In the rows, 128 means zero.
Each row is followed by its class.
[122   7 151 128 105 133 126 133 108 111 141 135 146 133 167 119 153 133
 129 128 133 140 121]  K
[120  53 122 128 137 120 133 134 118 124 144 166 142 125 110 138 139  68
 129 133 116 127 125]  K
[130 105 120 123 130 143 117 132 145 128 140 119 144 128 159 120 137  99
 128 114 112 150 120]  K
[133   7 136 128  98 133 114 137 182 122 127 149 130 124 164 107 126 160
 126 138 108 151 124]  K
[141  73 124 125 120 142 113 128 156 123 137 127 136 138 164 112 139 118
 138 132 116 147 123]  K
[130  48 128 128 124 142 128 126 153 116 142 123 141 124 148 123 153 120
 139 135 104 157 107]  K
[129 193 103 128 145 136 120 132 165 139 129 134 121 124 156 111 119 138
 128 126 110 154 114]  K
[132 132 108 127 131 133 120 133 169 139 131 154 128 122 148 126 129 141
 138 128 114 156 115]  K
[135  62 121 123 106 138 114 134 159 130 133 129 128 133 181 111 134 149
 136 127 123 141 116]  K
[127  82 106 103 131 131 120 132 170 132 139 145 142 127 147 127 136 108
 136 141 105 143 113]  K
[119  85 111 129 137 125 126 132 136 130 140 163 133 125 129 137 119  84
 129 138 120 129 124]  K
[133 101 134 133  99 134 123 135 140 119 130 140 127 129 163 116 136 196
 138 125 133 157 122]  K
[125   4 136 125  96 138 128 141 133 108 142 140 140 137 176 119 163 131
 145 127 122 147 111]  K
[135  76  94 124 121 131 126 122 144 134 138 132 145 128 168 115 141 119
 146 106 123 149 105]  K
[130 140 125 125 141 138 116 130 168 134 134 110 140 128 162 122 131  97
 131 139 108 148 121]  K
[126 124 114 117 158 135 110 126 164 124 148 140 138 125 171 111 123  89
 121 142 119 151 121]  K
[135 123 123 128 134 135 117 127 175 134 131 130 122 131 143 117 124 120
 123 142 112 146 127]  K
[125  71 101 122 140 128 125 124 123 126 142 164 134 128 142 125 138  77
 135 136 124 145 120]  K
[131  48 109 123 110 133 117 127 151 134 138 113 145 138 186 114 125  97
 131 131 117 125 124]  K
[129 206 116 121 128 131 114 130 160 137 131 122 130 133 162 113 124 133
 133 138 122 152 127]  K
[136  39 115 126 108 137 114 125 165 133 135 125 127 143 152 125 127 107
 138 143 116 134 125]  K
[132  75 107 124 119 136 115 125 177 128 135 135 134 136 159 126 123 106
 134 142 108 146 123]  K
[120 126 118 125 143 136 122 131 124 123 136 143 141 123 145 121 127  88
 132 132 121 135 123]  K
[132 229 129 128 136 133 129 114  72 122 136 123 124 127 122 104 128 173
 135 112 141 154 119]  N
[131 126 125 127 123 133 119 130 155 135 137 104 140 134 172 118 126 120
 128 128 122 130 128]  K
[133 203 101 121 145 134 114 126 157 145 133 117 139 129 155 103 125  99
 135 132 115 150 115]  K
[125  12 126 131 118 134 119 132 169 123 142 139 137 133 147 123 143  80
 124 147 111 133 127]  K
[131   6 126 117 102 133 118 134 169 124 139 134 145 135 181 114 137 123
 134 139 111 137 121]  K
[135  14 132 124 102 140  91 133 190 127 132 125 120 141 184 112 130 143
 132 137 111 146 125]  K
[139  77 121 132 111 141 115 128 172 128 133 130 135 127 165 118 139 144
 135 133 112 159 116]  K
[124 131 134 125 129 122 123 125 101 110 138 150 131 127 134 113 138 128
 131 126 137 141 130]  K
[132   4 114 125 101 133 111 120 153 121 138 121 131 143 174 119 132  99
 135 137 125 111 126]  K
[132  78 120 128 115 150 139 125 164 133 134 115 129 127 121 135 143 144
 143 125 111 163 120]  K
[133  16 110 123 107 140 114 123 132 129 140 107 138 143 164 112 139  88
 146 130 125 129 118]  K
[126  29 116 122 127 139 125 126 169 127 142 127 143 131 140 131 139  73
 135 142 100 141 119]  K
[139  29 111 125 101 136 108 131 171 132 115 118 124 141 171 117 120 136
 133 134 122 129 127]  K
[126   4 122 130 134 123 129 130 122 119 151 156 145 126 153 121 155  75
 130 139 115 141 110]  K
[143 160 135 128 121 133 110 128 153 136 120 116 124 136 160 111 123 160
 126 127 131 147 130]  K
[127 183 117 124 147 134 109 134 145 134 136 107 146 137 203 102 129  93
 120 131 123 137 128]  K
[124  89 106 126 113 130 113 129 123 129 144 150 131 137 171 115 128 115
 136 128 134 132 122]  K
[131   4 122 127 108 137 112 134 148 110 141 131 135 142 188 112 145 132
 137 128 119 150 114]  K
[125  17 127 118 113 129 119 113 152 122 128 142 131 132 163 119 138 126
 121 137 118 139 122]  K
[128  86 103 121 126 125 123 126 133 130 135 158 132 123 167 112 128 125
 131 133 133 133 121]  K
[130  81 106 128 127 137 113 139 148 136 133 140 139 135 185 109 125 126
 135 133 124 144 113]  K
[131  69  97 125 129 133 123 121 139 128 134 135 138 133 147 119 133  94
 142 139 119 140 112]  K
[134  48 136 121  99 137 108 132 159 122 133 112 118 137 214 101 132 154
 124 124 122 109 123]  K
[136  52 131 125 115 140 117 130 145 120 143 105 152 134 181 114 152 136
 147 130 120 155 111]  K
[139  14 100 122 100 137 112 133 154 123 143 131 139 146 167 119 138 111
 146 138 120 140 120]  K
[142 150 123 130 118 141 110 132 178 142 122 120 118 137 176 107 118 167
 128 131 119 147 126]  K
[134  50 108 126 116 127 118 143 162 132 129 157 123 134 133 131 127 101
 133 138 116 128 124]  K
[131  34 126 127 115 132 121 129 160 127 138 127 157 132 159 132 133  95
 129 142 105 129 129]  K
[125 224  74 120 161 123 117 129 133 155 142  92 170 136 145 135 115   4
 139 140  99 102 126]  K
[126  52 138 127 118 132 133 129 142 118 135 144 144 120 146 127 148 140
 137 136 116 152 113]  K
[132 209 146 131 134 130 130 123 104 119 131 114 123 127 109 122 135 166
 132 119 142 145 124]  N
[145  74 111 120 124 133  98 123 128 124 135 119 132 140 171 104 135 120
 125 130 130 140 123]  K
[132 212 117 134 142 135 116 133 183 141 119 132 114 128 160 114 112 160
 120 139 125 141 127]  K
[124  73 121 123 132 131 130 126 160 138 134 147 137 122 123 134 138 102
 134 145 111 142 115]  K

Each row is followed by its class.
[125 138 133 125 122 127 126 139 121 124 170 113 129 103 130 135 105 125
 111 130 163  93 130]  TP
[121 127 112 203 135 153 124 135 110 129 143 153 120 128 124 131 111 120
 102 125 133 101 155]  HN
[117 130 168 100 126 109  98 133 108 128 165  93 120 106 146 135 107 147
  91 116 200 107 133]  HN
[115 142 130 105 130 140 125 136 142 136 136 127 134 127 141 116 143 152
 130  97 147 174 134]  Rp
[132 125 128 137 124 147 131 137 127 142 142 122 127 131 131 127 132 136
  48 121 137 131 147]  RJ
[136 136 138  94 119 132 130 128 131 135 124 111 131 102 142 127 135 138
 137 124 194 137 127]  Rp
[136 115 135 137 133 119 129 152 133 139 131 112 135 139 131 136 126 139
 134 128 167 138 114]  Rp
[126 142 141  87 113 106 125 106 131 113 167 111 136 107 134 127 117 134
 100  90 165  87 123]  TP
[135 130 135 106 132 114 130 126 153 130 140 101 115 145 127 130 135 133
 143 129 143 139 113]  Rp
[131 127 112 113 127 136 130 126 155 133 114 107 133 144 134 130 147 135
 146 134 123 143 114]  Rp
[153 124 126  96 126  93 126 125 151 131 134  85 137 134 134 137 121 141
 124 139 156 109 108]  Rp
[136 133 159 117 133 120 122 131 130 123 162  97 143 131 116 134  42 151
  90 121 200  91 134]  TP
[135 116 114 130 130 145 130 105 141 136 124 121 127 152 136 122 146 121
 123 104 112 156 118]  Rp
[129 142 123 151 131 123 116 128 134 124 137 118 135 132 128 130 136 125
 122 142 150 131 120]  LG
[128 131 127 151 116 136 121 149 133 132 128 118 137 122 129 132 127 135
 105 117 187 142 126]  Rp
[127 128 130 133 128 109 120 140 131 214 108 109 136 123 140 130 108 128
 112 139 159 106 124]  LG
[132 137 142 102 152 111 119 108 137 118 142  82 140 132 150 128 146 137
 123 104 156 133 111]  HN
[140 133 129 138 130 135 136 135 124 138 124 123 128 122 127 127 105 140
 117 115 171 119 140]  LG
[125 108 158 110 131 139 136 145 108 127 135 120  94 176  95 111 154 150
 140 132  99 149 138]  Rp
[124 129 134 143 123 145 125 134 120 127 139 138 118 130 116 126 138 130
 144 128 143 137 146]  RJ
[129 109 143 120 126 158 138 148 114 139 110 118  96 145 117 144 124 170
 141 129 146 149 139]  Rp
[122 113 139 150 130 153 118 142 104 136 106 134 120 162 133 115 139 153
 122 133 141 140 143]  Rp
